In the rows, zero is written as 128.
Each row of numbers stands for one object and depends on some of the facts below. Use the named rows to name the rest.

There are 3 kinds of fact about the objects: Ξ, θ, τ.
{K736,K606,K771,K155,K589,K577,K517,K657,K799,K708,K986,K959,K100,K716,K144,K178,K200,K797,K199,K335,K357,K873,K345,K18,K78,K806,K449,K757,K52,K693,K960,K60,K869,K978,K7,K358,K996,K598,K823,K881,K274,K993,K38,K490,K623,K622,K109,K147,K221,K929,K942,K995,K628,K478,K503,K638,K54,K644,K174,K684,K920,K761,K829,K914,K559,K812,K696,K863,K702,K24,K620,K694,K180,K387,K965,K170,K383,K191,K157,K302,K284,K690,K433,K862,K548,K633,K266,K201,K121,K857,K463,K29,K423,K974,K625,K447,K124,K196,K152,K405,K711} Ξ deklel
{K861,K927,K272,K932,K975,K528,K584,K613,K263,K183,K605,K93,K646,K566,K453,K63,K270,K258} Ξ veklol
{K323,K880,K245,K661,K367,K860,K374,K632,K47,K604,K854,K903,K290,K514,K579,K321,K792,K778,K197,K554,K25,K642,K294,K21,K515,K653,K254,K292,K504,K159,K875,K641,K56,K907,K687,K166,K362,K518} Ξ guvezul
{K736,K771,K932,K517,K245,K657,K708,K986,K661,K374,K959,K528,K716,K144,K178,K47,K199,K357,K78,K449,K52,K604,K960,K869,K605,K903,K996,K598,K823,K993,K490,K514,K147,K929,K942,K995,K478,K503,K638,K792,K778,K566,K684,K197,K761,K829,K914,K559,K812,K863,K620,K694,K180,K387,K965,K170,K383,K191,K504,K862,K633,K875,K121,K857,K687,K152,K518,K711} θ 694
{K606,K861,K323,K155,K927,K272,K880,K589,K577,K975,K799,K367,K860,K100,K632,K584,K200,K797,K335,K613,K873,K345,K18,K806,K757,K693,K263,K183,K854,K60,K978,K7,K358,K881,K274,K38,K290,K623,K622,K109,K221,K579,K93,K628,K54,K321,K644,K174,K646,K920,K554,K696,K702,K25,K24,K642,K294,K21,K515,K653,K157,K453,K302,K254,K284,K292,K690,K433,K548,K266,K159,K201,K463,K29,K641,K56,K907,K423,K974,K625,K447,K124,K196,K166,K362,K63,K270,K405,K258} θ 247
K736 τ K613,K995
K606 τ K644,K806,K270,K54
K861 τ K121
K323 τ K559
K771 τ K517,K60,K124
K155 τ K174,K357
K927 τ K996
K272 τ K661
K932 τ K757,K903
K577 τ K716,K657
K975 τ K272,K792
K517 τ K598,K589
K657 τ K345,K757,K387,K579,K52
K799 τ K823
K708 τ K633,K147
K986 τ K613
K367 τ K646,K447
K860 τ K423
K374 τ K661,K178
K959 τ K584,K294
K100 τ K517
K632 τ K661
K584 τ K515,K174,K518
K144 τ K490,K274,K862
K178 τ K589
K47 τ K383
K200 τ K272,K159
K199 τ K147,K100
K613 τ K927,K932,K861,K942
K873 τ K646
K345 τ K478
K18 τ K272,K974
K806 τ K863,K965
K449 τ K21
K757 τ K761,K518
K52 τ K60,K178
K693 τ K823
K604 τ K266,K374,K7
K263 τ K716,K797,K778,K907,K696
K960 τ K514,K907
K183 τ K490
K854 τ K862
K60 τ K21
K869 τ K598,K857
K978 τ K693
K605 τ K503
K903 τ K799,K449
K358 τ K861
K996 τ K708
K598 τ K93
K823 τ K644
K881 τ K960
K274 τ K862,K52
K290 τ K147,K100
K490 τ K812,K869,K147
K623 τ K197,K191
K622 τ K694
K514 τ K644,K201
K109 τ K358
K147 τ K857
K221 τ K761,K29,K109
K929 τ K221
K579 τ K863
K942 τ K180,K503,K387,K294
K995 τ K121,K155
K478 τ K121,K183
K503 τ K490,K270
K54 τ K638,K321,K797
K321 τ K191
K792 τ K653
K174 τ K121,K147
K646 τ K178
K778 τ K270,K109
K566 τ K881,K687
K684 τ K515
K197 τ K554
K761 τ K159
K829 τ K56
K554 τ K812,K857
K559 τ K174
K812 τ K589,K335
K863 τ K633
K702 τ K646,K180,K792
K25 τ K711
K24 τ K201,K978
K620 τ K199,K449,K823
K694 τ K191,K159
K642 τ K880
K387 τ K646
K294 τ K478
K965 τ K449,K857
K383 τ K799,K932,K995
K653 τ K771
K191 τ K433
K453 τ K200
K302 τ K778,K157,K702,K294
K254 τ K121
K284 τ K920,K736,K323
K292 τ K345
K504 τ K517,K197,K121
K433 τ K254,K178,K100
K548 τ K974,K518
K633 τ K374
K266 τ K60,K653
K159 τ K38
K875 τ K792
K201 τ K854
K121 τ K554
K463 τ K358
K29 τ K245,K7
K641 τ K38,K490,K357
K56 τ K812
K907 τ K274,K708
K423 τ K272
K974 τ K579
K625 τ K258,K109
K447 τ K993
K687 τ K197,K270
K124 τ K178,K589
K166 τ K554,K191
K362 τ K757,K914,K335
K152 τ K423,K258
K405 τ K579,K880
K258 τ K638,K548,K577
K711 τ K221,K433

Named rows:
115,112,124,123,129,154,132,138,126,139,123,118,118,118,157,156,124,128,143,133,128,140,144,132,145,138,146,120,146,108,109,110,142,110,157,124,138,152,104,113,141,131,104,135,146,120,123 : K302
116,107,136,114,144,162,141,138,130,145,124,109,132,107,171,140,136,114,147,120,129,139,142,142,155,133,136,107,152,120,109,131,138,109,154,114,152,135,112,110,139,125,108,125,138,125,124 : K157
129,106,96,133,157,161,127,112,131,92,120,169,106,143,125,155,154,149,129,136,158,135,136,107,114,191,115,152,134,169,131,133,146,137,131,153,120,126,135,123,146,130,134,136,162,118,128 : K490
113,115,113,142,128,128,114,143,161,82,97,144,132,113,134,130,169,147,148,144,149,121,131,132,109,161,120,134,130,145,128,133,159,141,113,169,127,120,141,116,135,133,124,119,154,122,154 : K449
119,106,125,119,132,148,132,142,127,139,128,114,119,130,162,153,121,135,149,137,128,144,152,118,149,140,151,119,145,106,110,103,140,110,159,127,141,163,108,121,134,131,105,133,149,128,121 : K873
116,117,122,124,124,159,127,134,133,132,119,120,112,117,154,158,129,133,144,135,128,138,138,136,143,137,144,122,144,103,108,104,145,114,149,128,140,154,102,112,138,128,106,135,146,116,123 : K201
116,118,122,118,129,135,130,128,116,147,125,112,122,120,160,139,147,120,146,116,126,121,146,134,139,133,158,131,127,115,111,96,151,98,141,123,127,138,100,122,146,115,105,146,142,119,146 : K18
109,113,116,122,132,150,135,144,125,138,116,117,125,112,155,158,111,130,139,137,131,149,150,129,138,133,158,121,147,114,111,107,140,110,162,117,131,156,108,111,144,136,99,137,146,119,125 : K345
115,115,123,124,127,152,131,134,123,135,125,119,114,119,154,160,127,125,141,132,128,140,142,136,147,137,143,122,146,105,105,107,145,111,154,125,137,151,99,112,142,127,103,136,145,115,123 : K625
103,107,91,154,157,125,151,155,140,105,111,161,167,111,145,140,119,132,110,126,134,152,158,120,104,142,142,157,162,178,123,122,155,151,142,145,99,134,167,97,144,159,86,143,139,131,175 : K121
112,115,125,132,124,147,129,135,119,129,136,122,111,124,155,166,123,123,132,133,126,137,144,137,154,136,138,128,148,97,103,109,148,115,158,125,135,152,90,109,140,127,100,141,143,113,123 : K221
109,129,126,129,100,164,111,142,158,125,87,117,113,98,150,149,145,135,157,138,124,130,118,153,137,122,137,114,145,85,105,89,156,122,131,147,154,145,115,109,127,125,101,122,145,114,134 : K693
175,157,138,151,108,50,111,98,123,127,158,105,159,157,78,55,124,140,133,126,108,98,108,89,96,116,118,123,93,172,158,149,103,135,84,135,108,131,155,184,82,133,179,134,100,164,140 : K374
159,168,134,167,99,61,107,92,125,109,148,117,149,130,57,76,116,138,111,136,117,103,94,120,91,110,102,124,101,161,155,165,100,136,89,129,105,123,141,162,90,139,177,130,104,138,127 : K875
160,172,147,147,88,115,109,81,114,157,147,94,124,124,76,106,85,125,119,128,96,120,82,131,127,83,115,101,118,113,130,133,85,115,114,100,136,147,109,157,83,133,161,133,97,132,89 : K854
153,173,135,171,86,74,97,95,141,99,133,120,144,122,53,83,117,140,115,142,115,105,79,132,90,105,93,117,104,145,149,167,103,145,85,136,115,123,140,152,86,142,177,122,104,133,121 : K514
164,172,143,145,92,119,115,77,108,164,152,98,121,128,80,106,87,120,115,119,94,119,81,132,128,84,114,108,118,119,130,129,87,116,112,98,134,146,110,157,87,130,160,138,93,130,91 : K641
125,151,159,53,131,116,142,146,99,182,132,148,99,173,120,119,119,100,90,100,123,119,129,138,136,70,150,163,74,75,154,90,88,139,106,95,115,64,151,146,155,84,134,113,84,131,121 : K975

Which object is each row?
No name comes twice in this set of rows, the named rows included.
117,108,110,142,146,119,126,142,139,86,121,149,135,128,137,138,154,140,133,140,152,129,147,119,114,171,125,142,133,155,129,145,154,138,132,156,115,126,134,121,143,135,123,131,153,123,150  K829
117,118,121,117,127,162,124,129,131,139,113,121,108,117,153,153,138,131,146,131,131,133,135,134,139,138,145,124,140,109,109,97,146,110,145,128,141,146,106,114,140,122,106,135,147,114,125  K806
142,127,168,45,138,129,153,168,113,182,145,143,103,209,135,123,89,123,112,120,122,145,148,97,155,86,153,149,95,65,154,85,81,160,130,106,136,110,170,158,128,104,132,104,91,165,97  K646
171,174,141,145,89,135,113,73,113,165,152,107,117,140,83,108,93,125,120,116,86,121,76,125,134,80,107,115,124,116,128,113,94,126,103,107,145,149,120,157,76,126,154,137,94,135,91  K56
118,143,148,81,137,95,132,160,129,116,116,181,112,168,88,115,128,123,79,130,151,123,124,133,105,102,120,172,76,108,173,140,93,176,94,128,102,52,179,138,152,109,151,95,96,133,126  K932
116,147,155,61,127,132,143,158,115,174,117,153,99,159,110,134,90,110,84,119,127,139,123,141,136,68,146,155,92,66,151,101,81,151,120,93,122,80,156,130,147,104,126,105,87,131,105  K613
112,117,98,117,148,176,146,131,128,162,94,129,134,104,156,149,111,133,135,117,124,155,145,122,120,129,170,133,152,148,113,79,135,109,154,113,129,151,139,112,145,138,91,146,142,125,141  K174
107,115,108,147,131,115,119,150,154,79,100,143,140,109,131,134,153,146,139,150,150,130,141,130,104,160,128,135,131,145,129,138,154,139,127,162,114,126,139,110,140,141,120,124,154,122,156  K383
110,103,109,144,148,110,127,147,138,80,123,144,135,125,129,143,139,145,131,154,160,135,153,115,114,176,129,133,134,153,133,156,146,133,145,149,109,135,125,116,148,143,128,129,158,122,139  K942
155,168,131,169,97,69,104,94,131,108,141,118,148,127,58,80,112,140,111,136,116,104,87,122,92,107,99,120,103,158,152,165,101,141,88,132,109,122,143,159,91,142,176,126,102,139,126  K47
140,94,133,108,135,161,140,147,137,151,136,112,126,159,185,141,127,140,170,128,115,147,160,94,162,138,151,117,155,107,106,79,149,127,154,146,159,176,134,133,112,131,99,131,144,153,126  K124
134,98,113,135,152,144,133,136,142,95,133,157,128,154,150,142,157,145,145,134,143,135,150,101,129,175,114,144,144,157,125,128,155,151,129,167,133,135,149,125,129,135,120,130,153,138,142  K812
160,175,149,165,78,107,116,80,102,155,178,105,123,143,89,116,86,109,102,110,78,114,82,143,147,65,99,121,130,92,116,125,106,131,108,108,134,146,101,145,77,130,138,145,81,124,100  K321

Now the same objects, written a new way:
Known rows:
131,86,109,137,110,101,132,116,132,63,123,132,133,134,168,158,113,103,134,122,115,115,105,145,102,111,134,101,144,122 : K708
115,137,111,101,110,132,122,151,150,132,132,133,107,126,117,119,129,150,139,138,137,132,141,124,130,115,139,125,126,161 : K109
129,129,102,122,122,108,134,135,135,101,118,115,147,135,132,157,100,123,134,123,124,98,131,145,95,115,123,114,112,125 : K657
111,132,114,105,111,134,131,154,151,133,135,142,115,132,123,122,137,150,136,136,138,128,130,124,131,115,139,117,120,165 : K797
114,128,116,106,116,130,122,153,150,127,134,139,108,128,129,123,135,147,135,141,132,133,135,121,131,118,137,115,122,159 : K447
130,126,105,129,112,112,138,137,134,108,118,122,151,135,134,152,106,122,138,121,126,98,131,152,98,112,131,116,118,127 : K684
113,128,114,104,113,130,122,150,149,130,134,135,106,126,129,120,129,147,137,141,136,130,138,123,130,117,136,118,124,163 : K625
126,125,96,136,99,117,150,138,133,116,117,132,161,139,132,152,118,121,140,108,132,96,110,155,103,112,143,115,115,132 : K503
130,123,108,140,110,112,142,142,137,118,121,132,159,133,140,153,115,116,139,121,117,100,128,153,100,111,137,114,114,128 : K598
122,121,162,117,130,136,104,159,179,108,145,132,106,120,127,130,112,152,144,154,133,156,151,141,121,107,119,109,131,159 : K693
143,147,180,157,149,138,139,90,117,142,140,111,158,128,113,144,116,94,121,108,130,134,101,143,121,156,76,155,133,70 : K514
145,148,162,150,148,134,143,84,107,142,137,112,149,127,120,141,123,88,121,108,128,130,102,136,125,159,83,157,139,67 : K47
158,161,144,155,140,122,134,92,99,151,122,111,151,110,115,138,129,74,126,107,110,140,114,145,138,159,100,174,155,65 : K504
126,151,162,125,146,149,127,98,119,161,149,131,106,123,112,114,151,115,115,125,133,163,104,104,160,169,91,160,147,102 : K292
148,155,160,161,133,137,151,88,103,165,135,115,161,127,114,136,130,87,129,103,132,124,104,143,131,157,98,165,137,72 : K687
155,134,121,137,169,144,83,128,78,114,60,105,110,95,89,80,139,165,102,102,121,176,146,120,184,130,166,151,156,125 : K861
131,109,149,152,172,163,112,123,86,140,98,129,135,133,102,81,155,183,90,109,141,148,128,104,165,129,158,125,118,135 : K93
136,100,152,147,180,157,101,116,86,121,96,121,124,128,111,83,143,178,91,115,137,154,132,104,163,126,152,121,127,131 : K927

Rows to name:
No name comes twice in this set of rows, the named rows included.
140,131,170,162,116,149,138,103,117,181,152,153,123,111,139,102,180,91,132,123,123,176,99,125,178,158,133,171,170,105  K554
127,106,101,129,122,97,131,121,129,84,122,120,135,135,155,154,105,109,132,132,115,102,128,136,95,115,129,104,122,122  K633
127,163,148,116,145,148,124,99,116,156,139,126,101,115,101,115,150,116,114,119,131,164,100,106,166,173,90,167,148,102  K294
131,117,115,127,99,111,143,121,120,127,123,103,142,145,145,136,98,112,154,138,142,86,156,146,91,104,141,124,119,123  K761
148,141,191,162,156,136,134,89,125,131,144,111,154,124,120,147,112,91,124,115,127,144,106,146,118,152,75,150,140,68  K903
123,137,173,124,127,151,138,79,103,183,156,119,100,138,126,97,151,107,128,139,154,149,121,99,156,161,105,164,147,100  K159
139,116,130,136,95,112,143,124,118,146,126,101,143,141,152,131,99,105,164,148,143,91,180,154,92,97,153,128,125,122  K694
147,171,136,120,140,133,108,104,111,150,124,117,92,91,104,111,149,97,127,119,114,183,117,118,179,172,103,185,176,97  K254
105,107,102,86,106,120,124,117,123,117,134,121,78,143,150,111,124,134,137,156,147,117,147,99,124,119,137,116,130,153  K423
124,124,131,116,101,130,121,151,145,153,137,131,109,125,139,112,131,136,153,154,136,132,166,129,132,109,155,129,132,158  K623
121,82,133,124,173,142,108,81,54,121,96,102,97,150,133,71,140,166,86,132,151,128,147,69,156,132,154,122,127,122  K272
119,134,99,121,145,106,120,175,151,147,144,163,120,113,147,131,153,134,118,168,78,123,161,98,130,134,142,112,106,153  K124
118,131,98,101,109,122,114,147,146,111,123,135,100,119,127,127,132,140,138,132,130,141,127,124,139,119,141,123,138,159  K155

